Here is a tiny trained network, its code and every weight. The questions are about switching its units off for an input and a class, where a switched-off unit gives its printed mean instead of its output.

import numpy as np


def w(rows, s, z=0):
    codes = np.array(rows[::2]) - 128.0
    scale = np.full(codes.shape[1], s)
    scale[-1] = z or s
    return codes * scale


def norm(h):
    return h / np.sqrt((h * h).mean(-1, keepdims=True) + 1e-5)


def f(y):
    return y / 2 * (1 + np.tanh(0.7978845608 * (y + 0.044715 * y**3)))


def log_softmax(a):
    a = a - a.max(-1, keepdims=True)
    return a - np.log(np.exp(a).sum(-1, keepdims=True))


def net(x, mask):
    res = np.array(x, float).reshape(1, 7) / 4 @ E
    u = 0
    for l in range(2):
        y = f(norm(res) @ A[l][:, :-1].T + A[l][:, -1])
        res = res + np.where(mask[u : u + 7], y, B[l][:, -1]) @ B[l][:, :-1]
        u += 7
    return log_softmax(norm(res)[-1] @ U[:, :-1].T + U[:, -1])


A, B = {}, {}
E = w([
[63,203,255,79,107,121],'x0',
[96,26,173,129,149,110],'x1',
[128,93,106,35,85,136],'x2',
[79,122,110,168,37,132],'x3',
[66,144,76,114,162,45],'x4',
[125,125,127,130,133,135],'x5',
[129,127,127,128,127,125],'x6',
],0.0027)
A[0] = w([
[107,136,129,116,119,141,139],'0.n0',
[134,95,97,3,71,139,82],'0.n1',
[123,127,126,123,132,138,2],'0.n2',
[136,117,129,125,119,130,121],'0.n3',
[119,163,168,132,112,116,196],'0.n4',
[128,119,120,106,150,138,52],'0.n5',
[106,136,134,136,136,121,23],'0.n6',
],0.0064,0.0053)
B[0] = w([
[136,116,113,127,115,122,145],'0.n0',
[115,168,150,254,190,131,190],'0.n1',
[192,193,165,95,129,187,58],'0.n2',
[124,134,128,118,125,125,124],'0.n3',
[131,94,87,157,136,126,252],'0.n4',
[156,152,148,102,114,138,75],'0.n5',
[177,166,148,108,131,181,64],'0.n6',
],0.0081,0.0024)
A[1] = w([
[205,97,195,157,81,212,174],'1.n0',
[176,144,157,114,223,115,129],'1.n1',
[181,127,145,55,220,122,156],'1.n2',
[89,94,82,165,143,84,254],'1.n3',
[170,253,71,123,99,136,192],'1.n4',
[90,186,212,97,107,117,158],'1.n5',
[84,178,214,107,111,106,163],'1.n6',
],0.0061,0.0024)
B[1] = w([
[73,214,95,58,175,53,157],'1.n0',
[91,138,119,164,61,174,145],'1.n1',
[84,141,121,158,21,122,141],'1.n2',
[171,184,163,79,116,181,255],'1.n3',
[90,1,221,111,163,126,152],'1.n4',
[212,88,43,146,146,137,132],'1.n5',
[209,96,41,134,144,161,139],'1.n6',
],0.0066,0.0061)
U = w([
[246,67,12,131,148,135,131],'0',
[116,174,164,230,197,142,135],'1',
[85,9,221,86,165,114,124],'2',
[77,210,96,43,164,71,114],'3',
[137,156,156,99,102,168,187],'4',
[87,133,110,162,2,141,102],'5',
[139,155,153,104,121,149,166],'6',
[214,137,189,99,91,102,2],'7',
],0.0089,0.0094)

Each question gives the input, the list of numbers given to net, and the class t.
The units are the neurons (one row each of A and B). Each row of codes is followed by its name. A weight is (code - 128) times the scale printed after its matrix; where a second scale follows, it is the last column's (A, B and U).
mask holds one flag per neuron, layer by layer. A switched-off neuron (its flag False) gives its mean, the last column of its row in B, instead of its output. The means were averaged over made-up inputs and are rounded, as every weight is.
A unit's drop is (log p(t) with every unit on - log p(t) with that unit switched off) / (log p(t) with every unit on - log p(t) with every unit switched off).
The circuit of an input: a set's keep is (log p(t) with only the set's units on - log p(t) with every unit switched off) / (log p(t) with every unit on - log p(t) with every unit switched off). Starting from the 12 units with the biggest drops (on a tie, the unit counted first), units are removed one at a time, each time the one whose removal leaves the highest keep (on an exact tie, the one counted first), for as long as the keep stays at least 0.8.
units of the circuit, in order: the units of the circuit, biggest drop first
unit that matters most: the unit with the biggest drop
top k neurons: the k neurons with the biggest drops, biggest first
top k neurons in layer l: the k neurons of layer l with the biggest drops, biggest first
input [0,-8,-5,-3,8,-1,-6], class 2: units of the circuit, in order	[1.n4; 0.n1]
input [1,-6,-1,-7,-4,4,3], class 5: units of the circuit, in order	[1.n2; 0.n1]
input [7,5,2,-7,5,1,5], class 0: unit that matters most	1.n6
input [5,3,-4,-8,1,4,-1], class 5: units of the circuit, in order	[1.n2; 0.n1; 1.n1]
input [-6,2,4,4,-8,4,4], class 3: units of the circuit, in order	[1.n0; 0.n4; 1.n6]
input [-6,-3,-4,-8,-6,-1,2], class 5: top 2 neurons	[1.n2; 1.n1]
input [8,1,-1,-6,-5,0,-1], class 0: top 2 neurons in layer 1	[1.n5; 1.n6]
input [6,-6,1,-6,1,-2,-1], class 0: top 2 neurons	[1.n5; 1.n6]
input [1,-3,-6,7,-8,-2,6], class 3: units of the circuit, in order	[1.n0; 0.n1]
input [6,1,7,2,3,-3,-6], class 1: top 2 neurons in layer 0	[0.n1; 0.n4]
input [8,-8,-7,2,-3,8,8], class 0: top 2 neurons	[1.n5; 1.n6]
input [-3,-4,4,-5,-1,3,-1], class 5: units of the circuit, in order	[1.n2; 0.n4]
input [8,-8,5,7,-1,3,-8], class 0: units of the circuit, in order	[1.n5; 1.n6]
input [7,-5,5,-5,-6,2,-6], class 0: unit that matters most	1.n5
input [2,-5,1,-5,-3,3,5], class 2: top 2 neurons	[1.n4; 1.n3]
input [-5,3,-2,-8,-7,-5,2], class 5: top 4 neurons	[1.n2; 1.n1; 1.n3; 0.n1]
input [5,3,6,-7,-2,-4,-6], class 5: top 2 neurons	[1.n1; 1.n2]
input [-5,-3,-6,-2,3,7,-8], class 4: top 3 neurons	[1.n3; 0.n1; 0.n4]
input [-1,6,-1,6,-8,-6,7], class 3: top 2 neurons	[1.n0; 1.n4]
input [-1,0,-5,-6,5,-1,0], class 5: units of the circuit, in order	[1.n2; 1.n1; 0.n1; 1.n0]
input [-3,4,-7,2,1,6,8], class 4: units of the circuit, in order	[1.n3; 0.n1; 0.n4]
input [2,-4,1,-8,-4,0,6], class 5: units of the circuit, in order	[1.n2]
input [-6,3,4,-6,-8,-7,-4], class 3: top 2 neurons	[1.n0; 0.n4]
